Below are the code and all the weights of a small trained network. Each question names an input and a class and asks about switching units off, where a switched-off unit gives its printed mean instead of its output.

import numpy as np


def w(rows, s, z=0):
    codes = np.array(rows[::2]) - 128.0
    scale = np.full(codes.shape[1], s)
    scale[-1] = z or s
    return codes * scale


def norm(h):
    return h / np.sqrt((h * h).mean(-1, keepdims=True) + 1e-5)


def f(y):
    return np.maximum(y, 0)


def log_softmax(a):
    a = a - a.max(-1, keepdims=True)
    return a - np.log(np.exp(a).sum(-1, keepdims=True))


def net(x, mask):
    res = np.array(x, float).reshape(1, 7) / 4 @ E
    u = 0
    for l in range(2):
        y = f(norm(res) @ A[l][:, :-1].T + A[l][:, -1])
        res = res + np.where(mask[u : u + 3], y, B[l][:, -1]) @ B[l][:, :-1]
        u += 3
    return log_softmax(norm(res)[-1] @ U[:, :-1].T + U[:, -1])


A, B = {}, {}
E = w([
[125,167,89,139,141,103,154,109,228],'x0',
[163,126,167,215,133,255,174,100,151],'x1',
[12,163,135,169,155,148,113,186,171],'x2',
[147,94,171,141,97,116,184,225,148],'x3',
[217,199,174,77,255,170,113,184,247],'x4',
[61,89,146,207,180,158,146,148,146],'x5',
[89,140,42,107,196,170,171,196,143],'x6',
],0.0073)
A[0] = w([
[141,168,182,212,110,80,143,66,249,134],'L0N0',
[126,253,5,51,215,81,125,179,206,116],'L0N1',
[118,140,220,254,161,143,187,64,136,7],'L0N2',
],0.0069,0.0013)
B[0] = w([
[178,240,54,145,108,57,155,251,167,198],'L0N0',
[194,182,86,255,186,124,74,241,171,253],'L0N1',
[160,163,133,165,196,119,158,213,150,193],'L0N2',
],0.0088,0.0073)
A[1] = w([
[254,180,119,84,214,251,116,58,124,219],'L1N0',
[68,124,221,146,204,151,152,184,134,2],'L1N1',
[189,128,135,85,58,66,79,173,82,117],'L1N2',
],0.009,0.0015)
B[1] = w([
[8,175,141,187,84,20,115,157,192,255],'L1N0',
[167,128,147,57,136,174,99,52,201,222],'L1N1',
[163,139,150,12,185,111,87,108,142,241],'L1N2',
],0.011,0.0058)
U = w([
[135,70,120,151,128,233,203,106,122,2],'0',
[204,122,169,6,112,79,94,67,107,172],'1',
[71,87,123,141,85,105,101,65,69,59],'2',
[153,212,129,193,150,94,125,216,187,219],'3',
],0.013,0.0042)

Each question gives the input, the list of numbers given to net, and the class t.
The units are the neurons (one row each of A and B). Each row of codes is followed by its name. A weight is (code - 128) times the scale printed after its matrix; where a second scale follows, it is the last column's (A, B and U).
mask holds one flag per neuron, layer by layer. A switched-off neuron (its flag False) gives its mean, the last column of its row in B, instead of its output. The means were averaged over made-up inputs and are rounded, as every weight is.
A unit's drop is (log p(t) with every unit on - log p(t) with that unit switched off) / (log p(t) with every unit on - log p(t) with every unit switched off).
The circuit of an input: a set's keep is (log p(t) with only the set's units on - log p(t) with every unit switched off) / (log p(t) with every unit on - log p(t) with every unit switched off). Starting from all 6 units, units are removed one at a time, each time the one whose removal leaves the highest keep (on an exact tie, the one counted first), for as long as the keep stays at least 0.8.
units of the circuit, in order: the units of the circuit, biggest drop first
k most important neurons: the k neurons with the biggest drops, biggest first
k most important neurons of layer l: the k neurons of layer l with the biggest drops, biggest first
drop of u: that unit's drop, to one decimal
input [-3,7,-3,2,-7,2,1], class 0: units of the circuit, in order : [L1N0]
input [-5,3,-4,-5,-3,2,-5], class 2: units of the circuit, in order : [L0N0, L1N1]
input [5,5,-2,-1,-5,7,7], class 0: units of the circuit, in order : [L0N1, L1N0]
input [-5,-1,0,8,5,6,-1], class 1: 2 most important neurons of layer 1 : [L1N1, L1N0]
input [-7,-4,6,-8,-2,8,5], class 2: 3 most important neurons : [L0N1, L0N0, L0N2]
input [-1,-5,5,2,-7,1,3], class 2: units of the circuit, in order : [L0N1, L0N0]
input [5,-5,-3,7,-2,4,-5], class 1: 2 most important neurons of layer 0 : [L0N1, L0N2]
input [-2,-8,8,4,-4,6,-3], class 2: units of the circuit, in order : [L0N1, L0N0]
input [-8,-1,1,5,6,-5,0], class 1: units of the circuit, in order : [L1N2, L0N2]
input [-4,3,6,-2,-6,-6,-8], class 1: 2 most important neurons of layer 1 : [L1N2, L1N0]
input [-6,4,6,5,-2,-4,-1], class 1: 2 most important neurons of layer 1 : [L1N1, L1N0]
input [-8,-3,-8,0,8,-8,1], class 3: 3 most important neurons : [L1N0, L1N1, L0N1]
input [-1,6,-6,-2,-5,1,-3], class 2: 2 most important neurons : [L0N1, L0N0]
input [-6,-1,8,-2,-6,1,2], class 2: most important neuron : [L0N1]
input [-3,-2,-5,-2,-2,4,6], class 2: 2 most important neurons of layer 1 : [L1N2, L1N1]
input [2,7,0,-4,-4,-8,-1], class 2: drop of L0N1 : 0.8
input [-1,0,-8,-7,5,-1,-8], class 3: drop of L1N2 : -0.4
input [0,-8,-2,7,-2,1,2], class 1: drop of L1N2 : 0.2
